Here is a tiny trained network, its code and every weight. The questions are about switching its units off for an input and a class, where a switched-off unit gives its printed mean instead of its output.

import numpy as np


def w(rows, s, z=0):
    codes = np.array(rows[::2]) - 128.0
    scale = np.full(codes.shape[1], s)
    scale[-1] = z or s
    return codes * scale


def norm(h):
    return h / np.sqrt((h * h).mean(-1, keepdims=True) + 1e-5)


def f(y):
    return np.maximum(y, 0)


def log_softmax(a):
    a = a - a.max(-1, keepdims=True)
    return a - np.log(np.exp(a).sum(-1, keepdims=True))


def net(x, mask):
    res = np.array(x, float).reshape(1, 4) / 4 @ E
    u = 0
    for l in range(3):
        y = f(norm(res) @ A[l][:, :-1].T + A[l][:, -1])
        res = res + np.where(mask[u : u + 12], y, B[l][:, -1]) @ B[l][:, :-1]
        u += 12
    return log_softmax(norm(res)[-1] @ U[:, :-1].T + U[:, -1])


A, B = {}, {}
E = w([
[58,233,112,193],'x0',
[171,35,123,225],'x1',
[71,121,231,129],'x2',
[255,126,167,165],'x3',
],0.00043)
A[0] = w([
[55,50,155,178,90],'0.n0',
[127,153,155,140,56],'0.n1',
[135,165,228,168,75],'0.n2',
[94,98,164,104,93],'0.n3',
[130,170,166,42,122],'0.n4',
[171,5,135,68,79],'0.n5',
[129,98,37,129,41],'0.n6',
[157,90,55,209,91],'0.n7',
[217,195,93,137,61],'0.n8',
[200,142,184,151,2],'0.n9',
[105,93,179,106,65],'0.n10',
[103,114,74,167,146],'0.n11',
],0.0015,0.00049)
B[0] = w([
[116,194,165,2,205],'0.n0',
[145,130,86,114,141],'0.n1',
[190,112,89,91,198],'0.n2',
[97,92,140,177,170],'0.n3',
[196,97,112,108,227],'0.n4',
[72,193,101,180,255],'0.n5',
[214,100,195,172,169],'0.n6',
[204,81,203,181,211],'0.n7',
[58,118,169,100,189],'0.n8',
[203,58,100,150,176],'0.n9',
[103,102,148,170,167],'0.n10',
[143,131,185,172,183],'0.n11',
],0.0014,0.00073)
A[1] = w([
[108,219,127,157,73],'1.n0',
[53,161,134,44,118],'1.n1',
[95,251,114,180,131],'1.n2',
[139,95,80,197,110],'1.n3',
[85,111,154,207,216],'1.n4',
[174,209,115,132,3],'1.n5',
[162,114,187,171,188],'1.n6',
[211,207,76,105,52],'1.n7',
[114,86,155,165,106],'1.n8',
[85,127,30,148,157],'1.n9',
[116,220,138,143,2],'1.n10',
[161,238,175,151,100],'1.n11',
],0.0018,0.00042)
B[1] = w([
[49,22,97,138,198],'1.n0',
[152,92,84,204,254],'1.n1',
[31,10,66,159,239],'1.n2',
[216,127,160,148,191],'1.n3',
[151,160,126,36,221],'1.n4',
[66,100,114,102,165],'1.n5',
[168,180,125,155,234],'1.n6',
[63,171,148,64,199],'1.n7',
[132,205,140,88,180],'1.n8',
[176,86,221,164,182],'1.n9',
[82,78,110,116,183],'1.n10',
[84,141,6,131,214],'1.n11',
],0.0015,0.00091)
A[2] = w([
[200,121,116,207,115],'2.n0',
[160,103,239,115,130],'2.n1',
[245,186,163,225,207],'2.n2',
[7,135,68,156,159],'2.n3',
[149,134,42,38,60],'2.n4',
[149,106,220,120,109],'2.n5',
[129,65,177,62,255],'2.n6',
[202,109,103,192,55],'2.n7',
[176,221,115,45,103],'2.n8',
[141,72,25,141,205],'2.n9',
[85,57,216,193,158],'2.n10',
[12,97,50,206,157],'2.n11',
],0.0017,0.00058)
B[2] = w([
[156,98,187,125,186],'2.n0',
[86,142,140,203,189],'2.n1',
[163,6,173,74,232],'2.n2',
[119,27,103,58,239],'2.n3',
[189,178,131,141,167],'2.n4',
[95,152,130,188,171],'2.n5',
[135,183,131,179,209],'2.n6',
[175,109,216,169,175],'2.n7',
[129,169,43,125,174],'2.n8',
[147,145,219,123,199],'2.n9',
[102,217,73,120,190],'2.n10',
[84,82,137,48,247],'2.n11',
],0.0021,0.0015)
U = w([
[253,32,228,178,179],'0',
[218,252,20,52,116],'1',
[61,232,172,225,111],'2',
[2,37,75,28,186],'3',
[142,138,32,193,2],'4',
],0.0073,0.0077)

Each question gives the input, the list of numbers given to net, and the class t.
The units are the neurons (one row each of A and B). Each row of codes is followed by its name. A weight is (code - 128) times the scale printed after its matrix; where a second scale follows, it is the last column's (A, B and U).
mask holds one flag per neuron, layer by layer. A switched-off neuron (its flag False) gives its mean, the last column of its row in B, instead of its output. The means were averaged over made-up inputs and are rounded, as every weight is.
A unit's drop is (log p(t) with every unit on - log p(t) with that unit switched off) / (log p(t) with every unit on - log p(t) with every unit switched off).
unit that matters most: the unit with the biggest drop
k most important neurons: the k neurons with the biggest drops, biggest first
top k neurons in layer l: the k neurons of layer l with the biggest drops, biggest first
drop when u is switched off: that unit's drop, to one decimal
input [4,8,-3,-8], class 0: unit that matters most : 0.n7
input [-3,4,8,-5], class 2: 2 most important neurons : [1.n2 1.n11]
input [4,6,0,-3], class 0: top 2 neurons in layer 0 : [0.n7 0.n5]
input [-8,-6,-2,7], class 1: 2 most important neurons : [1.n7 2.n8]
input [1,-8,-8,4], class 3: 2 most important neurons : [0.n8 1.n5]
input [-3,-1,-1,0], class 1: 2 most important neurons : [1.n7 2.n2]
input [-3,6,3,-5], class 2: 2 most important neurons : [1.n2 1.n11]
input [-3,2,4,1], class 2: 4 most important neurons : [0.n0 1.n1 2.n1 2.n3]
input [-6,-5,2,-2], class 1: 4 most important neurons : [2.n2 1.n2 2.n4 2.n3]
input [7,3,-8,2], class 0: 2 most important neurons : [0.n7 1.n3]
input [-8,0,1,-2], class 2: 3 most important neurons : [1.n2 1.n11 2.n2]
input [2,7,0,-7], class 2: top 2 neurons in layer 1 : [1.n2 1.n4]
input [-2,2,5,-2], class 2: top 2 neurons in layer 1 : [1.n2 1.n11]
input [0,-1,-8,-2], class 0: unit that matters most : 0.n0
input [-3,8,0,-7], class 2: drop when 0.n0 is switched off : 0.5
input [-6,7,7,-5], class 2: drop when 1.n2 is switched off : 0.2
